Below is a small trained network, with its code and all its weights. Each question gives an input and a class and asks what happens when units are switched off, that is, made to give their printed mean instead of their output.

import numpy as np


def w(rows, s, z=0):
    codes = np.array(rows[::2]) - 128.0
    scale = np.full(codes.shape[1], s)
    scale[-1] = z or s
    return codes * scale


def f(y):
    return y / 2 * (1 + np.tanh(0.7978845608 * (y + 0.044715 * y**3)))


def log_softmax(a):
    a = a - a.max(-1, keepdims=True)
    return a - np.log(np.exp(a).sum(-1, keepdims=True))


def net(x, mask):
    res = np.array(x, float).reshape(1, 5) / 4 @ E
    y = f(res @ A[0][:, :-1].T + A[0][:, -1])
    res = res + np.where(mask, y, B[0][:, -1]) @ B[0][:, :-1]
    return log_softmax(res[-1] @ U[:, :-1].T + U[:, -1])


A, B = {}, {}
E = w([
[81,155,147,72,92,142,137,110,93,127,2],'x0',
[252,114,119,193,100,121,22,191,111,159,40],'x1',
[128,132,133,120,138,131,120,112,146,127,124],'x2',
[116,159,142,203,89,21,195,157,206,91,96],'x3',
[249,104,118,117,156,162,239,94,129,157,116],'x4',
],0.0091)
A[0] = w([
[91,129,134,161,123,70,189,123,179,117,126,92],'n0',
[57,133,125,103,145,131,197,107,131,121,186,3],'n1',
[89,127,134,93,126,144,177,118,144,126,188,19],'n2',
[132,112,138,135,141,113,138,123,161,131,251,91],'n3',
[118,135,124,171,121,64,179,150,178,128,126,129],'n4',
[181,116,134,109,135,138,234,101,125,140,157,79],'n5',
[18,125,137,146,116,88,68,130,115,127,189,67],'n6',
[135,134,118,146,136,129,127,127,147,136,203,85],'n7',
[159,128,129,124,130,153,184,125,124,130,133,60],'n8',
[136,145,137,104,132,93,131,134,157,147,130,65],'n9',
[60,123,138,78,126,137,184,114,109,138,57,28],'n10',
[181,124,126,164,132,115,86,137,138,129,160,63],'n11',
[118,121,124,71,142,207,109,120,85,142,207,101],'n12',
],0.015,0.0024)
B[0] = w([
[126,118,143,101,134,168,100,75,83,123,187,224],'n0',
[191,119,133,167,113,75,71,156,93,165,97,251],'n1',
[182,106,139,162,120,103,95,135,111,157,81,218],'n2',
[55,141,119,124,102,124,196,131,101,101,58,229],'n3',
[131,112,135,105,142,150,109,91,76,141,184,222],'n4',
[124,142,117,112,144,139,123,169,243,110,160,245],'n5',
[153,136,109,113,155,153,150,166,249,119,152,248],'n6',
[88,158,124,122,131,137,158,116,107,115,73,185],'n7',
[118,139,112,129,136,147,105,161,180,122,123,180],'n8',
[128,107,123,125,132,146,160,128,122,141,142,135],'n9',
[67,145,115,140,115,121,195,130,101,103,74,223],'n10',
[121,128,137,143,108,86,135,133,102,140,74,198],'n11',
[127,114,149,107,131,151,112,66,75,123,219,252],'n12',
],0.018,0.013)
U = w([
[128,99,173,73,156,160,89,50,68,116,244,60],'0',
[148,152,102,98,179,142,113,185,254,101,170,118],'1',
[197,97,161,178,103,57,62,154,90,172,75,255],'2',
[48,175,122,111,109,118,196,110,80,76,56,81],'3',
],0.0098,0.0023)

Each question gives the input, the list of numbers given to net, and the class t.
The units are the neurons (one row each of A and B). Each row of codes is followed by its name. A weight is (code - 128) times the scale printed after its matrix; where a second scale follows, it is the last column's (A, B and U).
mask holds one flag per neuron, in row order. A switched-off neuron (its flag False) gives its mean, the last column of its row in B, instead of its output. The means were averaged over made-up inputs and are rounded, as every weight is.
A unit's drop is (log p(t) with every unit on - log p(t) with that unit switched off) / (log p(t) with every unit on - log p(t) with every unit switched off).
The circuit of an input: a set's keep is (log p(t) with only the set's units on - log p(t) with every unit switched off) / (log p(t) with every unit on - log p(t) with every unit switched off). Starting from the 12 units with the biggest drops (on a tie, the unit counted first), units are removed one at a time, each time the one whose removal leaves the highest keep (on an exact tie, the one counted first), for as long as the keep stays at least 0.8.
units of the circuit, in order: the units of the circuit, biggest drop first
most important unit: the unit with the biggest drop
top k neurons: the k neurons with the biggest drops, biggest first
drop when u is switched off: that unit's drop, to one decimal
input [4,-8,1,-4,5], class 2: top 2 neurons -> [n1; n2]
input [3,-8,7,-2,-5], class 2: units of the circuit, in order -> [n1]
input [3,-1,-7,8,-7], class 0: top 2 neurons -> [n0; n4]
input [8,-3,-7,8,-7], class 0: top 3 neurons -> [n0; n4; n3]
input [-4,-8,-3,1,8], class 1: top 2 neurons -> [n5; n8]
input [1,-3,-2,5,-8], class 1: top 2 neurons -> [n6; n12]
input [-6,5,0,0,-2], class 3: top 3 neurons -> [n1; n2; n7]
input [-6,-7,1,6,-5], class 2: top 3 neurons -> [n1; n2; n12]
input [3,-3,5,3,2], class 0: top 3 neurons -> [n3; n0; n6]
input [-8,-5,-4,0,1], class 3: top 2 neurons -> [n3; n7]
input [-8,-6,3,-7,2], class 3: top 4 neurons -> [n3; n7; n0; n4]
input [-7,-7,0,4,0], class 2: drop when n2 is switched off -> 1.5
input [5,7,-2,8,4], class 0: drop when n1 is switched off -> 0.1
input [1,-6,6,-1,-7], class 1: drop when n6 is switched off -> 7.9
input [-2,7,2,-7,3], class 0: most important unit -> n1
